Below is a small trained network, with its code and all its weights. Each question gives an input and a class and asks what happens when units are switched off, that is, made to give their printed mean instead of their output.

import numpy as np


def w(rows, s, z=0):
    codes = np.array(rows[::2]) - 128.0
    scale = np.full(codes.shape[1], s)
    scale[-1] = z or s
    return codes * scale


def norm(h):
    return h / np.sqrt((h * h).mean(-1, keepdims=True) + 1e-5)


def f(y):
    return np.maximum(y, 0)


def log_softmax(a):
    a = a - a.max(-1, keepdims=True)
    return a - np.log(np.exp(a).sum(-1, keepdims=True))


def net(x, mask):
    res = np.array(x, float).reshape(1, 7) / 4 @ E
    u = 0
    for l in range(2):
        y = f(norm(res) @ A[l][:, :-1].T + A[l][:, -1])
        res = res + np.where(mask[u : u + 8], y, B[l][:, -1]) @ B[l][:, :-1]
        u += 8
    return log_softmax(norm(res)[-1] @ U[:, :-1].T + U[:, -1])


A, B = {}, {}
E = w([
[245,18,91],'x0',
[212,104,240],'x1',
[127,127,128],'x2',
[221,254,100],'x3',
[125,127,127],'x4',
[125,130,128],'x5',
[129,126,128],'x6',
],0.007)
A[0] = w([
[81,107,73,51],'0.n0',
[92,53,165,17],'0.n1',
[214,8,88,118],'0.n2',
[65,158,153,206],'0.n3',
[181,97,241,2],'0.n4',
[56,143,209,116],'0.n5',
[159,136,50,187],'0.n6',
[86,100,93,125],'0.n7',
],0.018,0.0053)
B[0] = w([
[116,185,63,174],'0.n0',
[187,9,64,172],'0.n1',
[58,153,221,254],'0.n2',
[108,97,171,217],'0.n3',
[198,115,31,192],'0.n4',
[135,116,181,204],'0.n5',
[92,171,108,201],'0.n6',
[147,134,55,181],'0.n7',
],0.015,0.0098)
A[1] = w([
[253,85,143,134],'1.n0',
[182,64,231,183],'1.n1',
[126,133,127,86],'1.n2',
[198,237,141,126],'1.n3',
[137,120,200,1],'1.n4',
[97,1,82,53],'1.n5',
[217,105,174,67],'1.n6',
[148,240,67,181],'1.n7',
],0.013,0.0056)
B[1] = w([
[91,214,67,201],'1.n0',
[106,186,109,254],'1.n1',
[123,114,116,128],'1.n2',
[136,7,174,202],'1.n3',
[115,132,151,149],'1.n4',
[208,109,179,191],'1.n5',
[76,148,104,176],'1.n6',
[191,105,131,231],'1.n7',
],0.016,0.0082)
U = w([
[55,155,209,77],'0',
[196,49,124,254],'1',
[128,188,6,23],'2',
],0.016,0.00094)

Each question gives the input, the list of numbers given to net, and the class t.
The units are the neurons (one row each of A and B). Each row of codes is followed by its name. A weight is (code - 128) times the scale printed after its matrix; where a second scale follows, it is the last column's (A, B and U).
mask holds one flag per neuron, layer by layer. A switched-off neuron (its flag False) gives its mean, the last column of its row in B, instead of its output. The means were averaged over made-up inputs and are rounded, as every weight is.
A unit's drop is (log p(t) with every unit on - log p(t) with that unit switched off) / (log p(t) with every unit on - log p(t) with every unit switched off).
The circuit of an input: a set's keep is (log p(t) with only the set's units on - log p(t) with every unit switched off) / (log p(t) with every unit on - log p(t) with every unit switched off). Starting from the 12 units with the biggest drops (on a tie, the unit counted first), units are removed one at a time, each time the one whose removal leaves the highest keep (on an exact tie, the one counted first), for as long as the keep stays at least 0.8.
units of the circuit, in order: the units of the circuit, biggest drop first
unit that matters most: the unit with the biggest drop
top k neurons: the k neurons with the biggest drops, biggest first
top k neurons in layer l: the k neurons of layer l with the biggest drops, biggest first
input [-2,3,8,1,2,2,-8], class 2: top 2 neurons	(0.n2; 0.n4)
input [-5,8,6,6,5,-1,-5], class 2: top 4 neurons in layer 1	(1.n0; 1.n6; 1.n5; 1.n1)
input [6,-2,-5,-6,4,1,-7], class 0: top 3 neurons	(0.n2; 0.n4; 1.n7)
input [7,-3,4,3,7,-2,-2], class 0: unit that matters most	0.n2
input [-4,-7,8,-5,2,1,-5], class 2: top 2 neurons	(0.n0; 0.n2)
input [0,-4,-4,4,-5,4,4], class 1: top 2 neurons	(0.n2; 1.n7)
input [-5,7,-8,3,5,4,-1], class 2: top 3 neurons	(1.n0; 0.n2; 0.n4)
input [-5,2,-2,6,-5,-6,2], class 1: units of the circuit, in order	(0.n2; 1.n3)
input [-4,-6,-1,-8,6,-5,-2], class 1: units of the circuit, in order	(0.n2; 1.n5)
input [-4,-7,6,-5,6,-3,-7], class 2: top 2 neurons	(0.n0; 0.n2)
input [-3,5,-8,-3,-4,6,1], class 2: top 2 neurons	(1.n0; 0.n4)
input [8,-5,2,-7,1,-4,7], class 0: top 3 neurons	(0.n2; 0.n4; 1.n7)
input [-2,4,-5,6,1,-2,-8], class 1: top 3 neurons	(1.n3; 0.n1; 0.n2)
input [5,7,1,-4,4,2,6], class 2: top 2 neurons in layer 0	(0.n4; 0.n3)
input [-4,7,5,2,-2,-6,-4], class 2: units of the circuit, in order	(0.n4)
input [6,5,3,-5,4,-4,1], class 0: top 2 neurons in layer 1	(1.n1; 1.n7)
input [-4,-5,7,8,-2,8,7], class 1: top 2 neurons in layer 1	(1.n7; 1.n3)
input [1,6,8,1,8,-6,7], class 2: top 2 neurons	(0.n4; 1.n0)
input [6,5,7,2,3,4,-8], class 0: top 2 neurons in layer 0	(0.n2; 0.n1)
input [-1,3,-1,-7,-4,-7,-7], class 1: units of the circuit, in order	(0.n1)
input [1,-5,2,8,3,-2,-3], class 1: top 2 neurons	(1.n3; 1.n7)
input [6,-6,-2,-5,5,8,5], class 0: top 3 neurons in layer 1	(1.n0; 1.n7; 1.n1)
input [-6,7,7,2,2,3,-1], class 2: top 2 neurons in layer 1	(1.n0; 1.n1)
input [8,-7,6,-4,7,8,0], class 0: top 2 neurons	(0.n2; 0.n4)
